Here is a tiny trained network, its code and every weight. The questions are about switching its units off for an input and a class, where a switched-off unit gives its printed mean instead of its output.

import numpy as np


def w(rows, s, z=0):
    codes = np.array(rows[::2]) - 128.0
    scale = np.full(codes.shape[1], s)
    scale[-1] = z or s
    return codes * scale


def f(y):
    return y / 2 * (1 + np.tanh(0.7978845608 * (y + 0.044715 * y**3)))


def log_softmax(a):
    a = a - a.max(-1, keepdims=True)
    return a - np.log(np.exp(a).sum(-1, keepdims=True))


def net(x, mask):
    res = np.array(x, float).reshape(1, 8) / 4 @ E
    y = f(res @ A[0][:, :-1].T + A[0][:, -1])
    res = res + np.where(mask, y, B[0][:, -1]) @ B[0][:, :-1]
    return log_softmax(res[-1] @ U[:, :-1].T + U[:, -1])


A, B = {}, {}
E = w([
[156,114,4,133,154,184,119],'x0',
[140,121,101,45,57,108,96],'x1',
[94,123,133,169,135,183,116],'x2',
[127,56,128,128,102,97,148],'x3',
[54,129,108,143,88,166,108],'x4',
[118,122,124,186,101,159,117],'x5',
[66,83,152,90,152,198,203],'x6',
[155,138,166,141,115,132,180],'x7',
],0.013)
A[0] = w([
[182,183,76,117,98,71,63,151],'n1',
[168,148,195,159,157,96,220,149],'n2',
[121,138,136,119,108,118,28,216],'n3',
[139,89,73,99,174,72,172,211],'n4',
[122,154,140,3,165,193,118,212],'n5',
[124,150,139,133,76,133,139,139],'n6',
[158,145,102,110,107,128,81,194],'n7',
[132,121,94,226,121,157,145,253],'n8',
[158,153,134,59,175,139,137,147],'n9',
[99,179,105,165,111,68,56,198],'n10',
[99,96,153,37,51,83,156,145],'n11',
],0.012,0.0048)
B[0] = w([
[203,107,100,230,112,113,119,242],'n1',
[118,156,219,103,185,60,147,253],'n2',
[116,90,109,198,57,122,74,198],'n3',
[158,113,52,2,187,76,85,203],'n4',
[114,209,67,161,47,143,198,220],'n5',
[157,74,212,149,73,196,162,149],'n6',
[210,87,42,244,154,79,104,188],'n7',
[60,46,138,126,188,201,76,220],'n8',
[176,216,68,125,151,79,152,182],'n9',
[138,111,197,206,103,102,26,215],'n10',
[127,45,89,85,49,78,224,229],'n11',
],0.0084,0.013)
U = w([
[205,195,143,38,182,35,97,2],'0',
[52,162,132,153,102,91,22,136],'1',
[130,51,150,68,20,85,197,52],'2',
[140,255,56,119,105,172,170,241],'3',
[111,187,238,119,202,95,132,26],'4',
[26,125,211,140,169,219,108,247],'5',
[242,125,136,209,108,110,72,101],'6',
[135,108,35,68,192,190,90,147],'7',
],0.0091,0.0023)

Each question gives the input, the list of numbers given to net, and the class t.
The units are the neurons (one row each of A and B). Each row of codes is followed by its name. A weight is (code - 128) times the scale printed after its matrix; where a second scale follows, it is the last column's (A, B and U).
mask holds one flag per neuron, in row order. A switched-off neuron (its flag False) gives its mean, the last column of its row in B, instead of its output. The means were averaged over made-up inputs and are rounded, as every weight is.
A unit's drop is (log p(t) with every unit on - log p(t) with that unit switched off) / (log p(t) with every unit on - log p(t) with every unit switched off).
The circuit of an input: a set's keep is (log p(t) with only the set's units on - log p(t) with every unit switched off) / (log p(t) with every unit on - log p(t) with every unit switched off). Starting from all 11 units, units are removed one at a time, each time the one whose removal leaves the highest keep (on an exact tie, the one counted first), for as long as the keep stays at least 0.8.
units of the circuit, in order: the units of the circuit, biggest drop first
top k neurons: the k neurons with the biggest drops, biggest first
drop when u is switched off: that unit's drop, to one decimal
input [-3,-3,3,-6,-3,8,2,3], class 5: units of the circuit, in order -> (n8)
input [-4,0,8,1,-1,7,-4,-3], class 5: units of the circuit, in order -> (n8 n1)
input [-8,-6,1,1,8,3,-7,6], class 5: units of the circuit, in order -> (n8 n6 n1)
input [-2,1,0,-6,3,3,6,-6], class 3: top 4 neurons -> (n5 n8 n10 n2)
input [4,-2,-8,5,-3,-3,0,-8], class 0: top 2 neurons -> (n4 n8)
input [7,-4,-3,1,-5,0,5,8], class 0: units of the circuit, in order -> (n2 n4)
input [6,0,0,7,0,-6,-1,6], class 7: top 2 neurons -> (n2 n10)
input [8,-7,1,-2,5,-3,-6,6], class 7: top 4 neurons -> (n8 n2 n3 n6)
input [-2,-6,6,7,8,-6,-7,0], class 1: top 2 neurons -> (n10 n3)
input [6,1,3,-7,0,7,-1,8], class 5: top 2 neurons -> (n8 n4)
input [-4,3,2,-6,5,1,4,1], class 2: units of the circuit, in order -> (n6 n8)
input [3,-3,-4,-7,-7,8,3,-4], class 7: units of the circuit, in order -> (n8 n10)
input [-1,8,1,-4,-8,-8,8,-4], class 3: top 2 neurons -> (n5 n9)
input [-5,-8,0,0,2,4,-1,5], class 4: top neuron -> (n2)
input [7,-8,-3,-8,-6,3,1,4], class 7: top 2 neurons -> (n8 n10)
input [5,8,-5,-1,-8,7,8,4], class 3: top 2 neurons -> (n5 n9)
input [3,1,8,-3,-7,4,8,-3], class 3: top 3 neurons -> (n5 n10 n2)
input [-8,-1,8,-1,-8,-2,-4,8], class 4: drop when n3 is switched off -> 0.0
input [-3,-2,6,6,-8,-3,7,7], class 4: drop when n2 is switched off -> 1.3
input [1,7,0,-5,-1,-3,4,-7], class 3: units of the circuit, in order -> (n5)
input [0,-2,4,6,-5,-2,0,6], class 4: drop when n11 is switched off -> 0.1
